[-26  29 -18  12 -62  22 -23  31 -29  -4  19 -27 -22  22   8  36  25  26
 -22 -19 -29  42  13 -23  18  16   4   6 -13  48 -18  25 -11   4  17   9
  -5  22  -5  20 -18  20  14   6  27  32  14  45 -17 -39  12 -31  21 -23
   9 -25  18   6   4 -19   7  52   4   6 -23  28   4  38  17   1 -16  -5
  13  -6 -28  31 -20  -1 -22 -19   6 -17   4 -21  11   6  23  -1  27 -22
   9 -15 -49  -2   9 -16  15 -19  47  17 -21  -3  20   1  -2  11 -41   9
 -10   0  13   5 -16  36  36 -19 -20  -7 -30  -4  21  -9   4  25  -5  51
  -6  19   1  -2  14 -32   0 -38   8 -29  10  24 -21  16  64 -33   8 -26
 -18 -21  36  14 -11  40  12 -26   0  13  35  -2  27  -8 -26   8  25  -4
  34 -39 -11 -41 -68  19   4  11 -22  12 -36 -16 -11  17  -2  -6  13 -17
  16  15 -41  -8 -17] : [16] > (40)
[-34  31  -9  15 -39  39 -22  20  -2   0  12 -11 -20   6  -1  27   8  35
 -11  -2 -27  37   6 -22   6  26 -13  22 -15  19 -19   6 -12   6  18  18
  -6   8   5  17 -34  18   7   5  17  25   1  30 -43 -65  10 -39  13   2
  20 -16  -4  -3  28 -40  11  38   6  20 -17  18  -6  13  26   0 -16  -5
  12  11  -9  44  -9 -29 -29 -15  25  -6   3   7   5  10  11   7  32  -9
   6 -16 -53  -2 -10  -8  -1 -26  32   4 -17  13   6 -10  12 -13 -28  -3
 -15   0   8   8 -18  73  23   0  11  31 -45 -17   1 -13  17  17  17  34
  22  27 -13 -18   1 -21  -3 -23  29 -12 -10 -12  -6  23  22 -18   8  24
  -4 -11  28 -25  -7  33   0 -22 -17  23  40  19  33 -17 -22   2   7  -3
  33 -35 -10 -33 -72  40  -9  10 -15   2 -44   9   3  11   2  -2  -8 -35
   9  24 -32  -4 -16] : [16] > (40)
[-11  -1  20 -22   4  19 -12   6 -15  -8  -6   5 -32  16 -23   6  -4 -15
 -19   9 -10  19  22 -10 -19  15  -3  -1  -1  -3  -9  -5 -18  34  12 -24
 -12  -5   0  31   5   2  -8   8   3  12  -4 -18  26 -35  27 -20  12 -18
  15  12  27   2  20 -43  -1   7  11  33 -14  -5   5  30   2  26  16  -6
   5  14  -6   0   4 -45 -26  26  34   5  16  10  -1   0 -23   1  23  12
 -21 -21 -11  -1 -16  -1  -9 -14  12  27   1  11  -3   2  18  23   0  13
 -28  11   6   1  -2  56   6 -40   8   5 -33 -17   1 -30  35  31  27  16
  31 -18  -2   4  -9   4  15 -21  31   6 -13 -20   5  16  10  18 -27  10
 -24   8  18 -34  -5 -22  -7 -13 -11  10  69   8  23  -1 -15  19   4  -8
  12 -44  -9 -19 -36  26   5 -10   0  15 -67  29 -18   3  -7 -21  -1 -17
  -4  15  10  -7   3] : [7] > (34)
[-43  22 -36  19  32  16  -5  30   1  15  17  16 -21   2   1  13  -9  -4
  17  -9 -36  15  11   7 -35  17 -21  -4 -35   5   4  16   9  -4   2   6
   0  -1 -30 -13  -3  15 -14  15  23  30  -6  12  16 -17  -1  -8   9 -25
  -1 -31  19 -10  -9 -33 -13   1  -6 -10   1  -9  -9  21 -21  -1   2 -20
  11   7  16  -8 -11   4 -13 -10  17   8 -22 -43  -6  -2  12   3  28 -28
  15 -18 -22 -17   8  16  -4  -4  27   8 -47   2 -11 -10   6   3 -16  31
  14  22  -4  10 -21  28   0   1   5  34 -17 -12  15 -20  -3  52 -15  15
  37  30  12 -22   1  -8  -2 -29   4   4 -26 -25 -26  35  -6   3  15  47
 -38  40  20  11   1  -8  13  -8  -5  15  50 -20  23 -16 -25  -1  28   2
 -27  -7  13 -62   0 -18   2  15   6  29 -25  22  10  10 -19 -47   0 -25
 -22  28 -20 -11  -8] : [13] > (37)
[-35  29   2 -13  25   6  -6  45 -26   1 -14   1 -25  12 -22  25 -37   4
  32  -8 -40  72   0  24 -22  10 -18 -23 -14  14 -30  49  -4  26  -4  10
 -13 -33 -40  33   9  10 -11   4  31  21  20  31   4 -23  12  -9  37 -16
   2 -34  43   3 -16 -31  -3  15 -29  13  56  37  17  33 -10  34   6 -14
  13 -17 -27   0 -30  12 -11   4  14 -11 -30 -12 -17 -18   9   4  11 -13
  21 -30 -32  -8  26  -5  11  -2  79  29 -35   4 -23  11   3  28 -23  10
  -8  18  15   6 -40  82  13 -27 -11 -35 -76 -12  27 -30  19  21   0  51
  23  55 -19   2  29  22  14 -43  15 -16   1 -34   4  30 -42  17  20  25
 -39  -5  35   6 -17  42  10  -8 -11  19  77  -1  18   6  -4 -29  30 -15
 -39   1  -8 -63 -44   5   6  10   0  31 -18  11  19  29  17 -75  10 -20
 -12  26  -3 -34 -32] : [13] > (32)
[-32  15  -5  12  19   6 -11  24 -12   0   1  12 -18 -12 -37  15 -25   2
  24 -14 -32  36 -14  17 -35   4 -24 -23 -14  16  -6  37   7   2 -15   6
  -4 -11 -35  -5  -1  10  -9   9  39  14  12  32 -14 -31   2  -5  21 -18
 -12 -23  15 -36 -10 -36 -10   7 -23   8  27  12   4   0 -14  34  -4 -15
  10 -28   1  10 -25 -13  -3  -3  14  12 -33 -13   1   7   8   6  30 -24
  17 -18 -34  -9   9   2   4   5  58   9 -31  17 -25   0   3   9 -21  16
   8  15  -1  10 -32  68  -3  10 -10   2 -41 -14  19 -35   3  20  -6  30
  32  38  -7  15   4  -5  22 -30  14   1 -13  -6  -2  26 -32   7   9  17
 -42  20  25 -10  -9  34   3  -3  15  25  60 -15  18   0 -10 -25  18  -9
 -33  -2  20 -54 -43   6  -1   6 -10  40 -12  16  20  18  -3 -59  -5 -14
 -35  32 -12 -34 -33] : [13] > (37)
[-18  30   3 -20  -8   5  -9  10 -17 -10 -20 -14 -19  31 -11  25 -12   8
  -9  10  -2  31  17  -7   0  12  -4   1 -11  -6 -23  11  -7  45  15   3
  -4  -8  -2  47   3   3   0   9   8  12 -10  10 -39  -8  19  -9   5   6
  23  11  33   4  13 -37  12  17   3  31 -12  27  13  39   8  45  15  -2
   3   9 -23   6  -9 -32 -12   9  34 -12  11  34  -8   7 -14   9  24  21
  -7  -1 -22  15 -15  -9 -15  -9  15  11 -11  17   3  -6  35   8   5 -10
 -28  -3   8  23 -16  80  16 -45  14   4 -73 -11  10 -16  47   2  27   6
  24   6 -29  -2  28  17   2 -15  38   3 -14 -36  25  10 -26  23 -27  27
 -23   2  26 -64 -14   4  -8 -19 -11  14  59  15  26  -2  -3  12  13 -21
  31 -34 -29 -16 -73  29   4  -3  -2  10 -35  26   1   3  13 -20   2 -11
   3  -5  -2   3 -19] : [7] > (33)
[-17  14  -2 -20 -55  24 -27  26 -22 -23  13 -11 -25  18 -16  30   3   2
 -38 -18 -26  45  19 -41 -10  37  -1  13 -19  19  -5  16 -28  15   5   7
  -7  12  -9  24  -2  18  19   6  15  16  11  27 -28 -36  16 -39  -2 -18
  20 -13   2   1  23 -26  -2  33   2  21  -2  14   7  31  -4  11  -8 -13
  10  18 -16  29 -17 -35 -15  13   3  -8  12   2   2   5   4  -5  57   4
 -15   3 -20  12  -6 -17   9 -19  36  15 -25  18  -1  12   2  15 -22   4
 -33  -7   5  -2  -5  51   9 -33  -9  -3 -15  -2   5 -18  26  24  11  27
   9   9   5   0  31  -5   8 -40  28 -19  -7  -8  -1  16  33 -11 -25  -6
 -18 -14  23 -20 -20  26   2 -27  -2   7  36  -3  25  -1 -23   4   8  -8
  37 -25  20 -19 -81  26 -24   0 -11  12 -39  29 -11  13 -14 -24  10 -33
  19   4 -21 -14 -14] : [16] > (40)
[-37  13 -27  13  48  11  -7  21   7   5  -5  16 -13   6 -33  10 -22   6
  24  -8 -25  21  -3  17 -26   9 -19  -7 -19   2  -9  22   9   1  -2   6
  -3 -14 -33   2  -9   0 -22   6  28  16   3  23  16 -24   5  -5  18 -22
   6 -13  21 -18 -11 -37  -3   1 -18  10   9  13  -3  10 -16  22  -1  -9
   3 -13   5  -4 -13   4  -7   1  19  25 -27 -25  -8  -9   5   6  22 -29
  24 -22 -34  -9  15   8   2   1  40  10 -26  14 -12  -3   0   3 -19  11
  20  20   2  18 -23  46   8   1  -1  11 -35 -11  13 -25   3  28  -6  26
  32  28   1  14  -6   1  13 -27  17   0 -11  -7   1  27 -26   9  16  32
 -44  33  16  -3  -4  30   6  -4 -19  23  54 -14  22  -9  -9 -12  16  -7
 -25  -6   6 -51 -19 -11  -8  13   5  17 -25  10  21  19  -9 -39 -13 -19
 -14  22 -20 -21 -10] : [13] > (37)
[-10  17  44 -19  -8  26  -5  12 -13   8  -9   0 -33   5 -34  33 -73   1
  -9  11 -19  40  11  -6  -9  10  -6  10   6  -9 -28  14 -17  33  11  -5
 -17 -31   7  51   1   1   2   7   2  18   5 -21  -2 -45  25 -25  33  -5
  21 -18  23  16  25 -31  13   6   2  37  12  11   0  32  15  18  20  -4
  15  21 -11   8   6 -33 -23  14  21 -24   8  23 -15   5 -11   9  13  20
  -3 -18 -18  -1 -17 -14 -12 -20  28  27  -9  10 -14   7  10  22  -7   0
 -43  11  14 -10  -5  66  23 -37   7  -2 -56 -22  -3 -29  42  14  19  20
  31  15 -12  -6   6  16   1 -15  29  -9  -1 -56   3  17 -16  13 -16  32
 -11 -22  17 -29 -11   7 -12 -23 -11  11  78  22  18  11  -5   4   3  -3
   3 -26 -32 -11 -41  40  18  -7  -3  15 -60  17 -13  10  16 -20  -8 -10
  -7  15  10 -17 -13] : [7] > (34)
[-23   9  -3 -10  27  -2 -11  24 -17   2 -10   9 -13 -12 -14  14 -28  -2
  38  -9 -25  53 -11  16 -23  10 -19 -27 -13  12 -14  39   2   5 -15   3
   1 -18 -41  12  18   5  -1   4  28   7  12  27 -24  -7   2  -1  26 -19
  -7 -25  16 -21 -17 -21 -18   2 -21  -2  44  15  11  15 -23  23  -1 -21
  14 -19  -5  -2 -24   6   2  -1   4   8 -34 -19   1 -11   3  -4  21 -16
   8 -26 -10  -5  21   3  16  11  60  24 -38  11 -35  18   7  17 -14  20
   0   9  -2   3 -29  63 -12  -2 -13 -24 -63 -15  14 -24   1  21   0  38
  35  45  -4  17  24   5  12 -32   2 -18 -16 -34   2  30 -31   4   4  13
 -39   4  20   6 -11  22   6  -4   6  14  56 -12   8  -4 -10 -19  27  -8
 -35   5  11 -38 -43   4   2  -3  -2  21  -1   6  18  24   5 -70   3 -18
 -34  18   2 -35 -22] : [13] > (32)
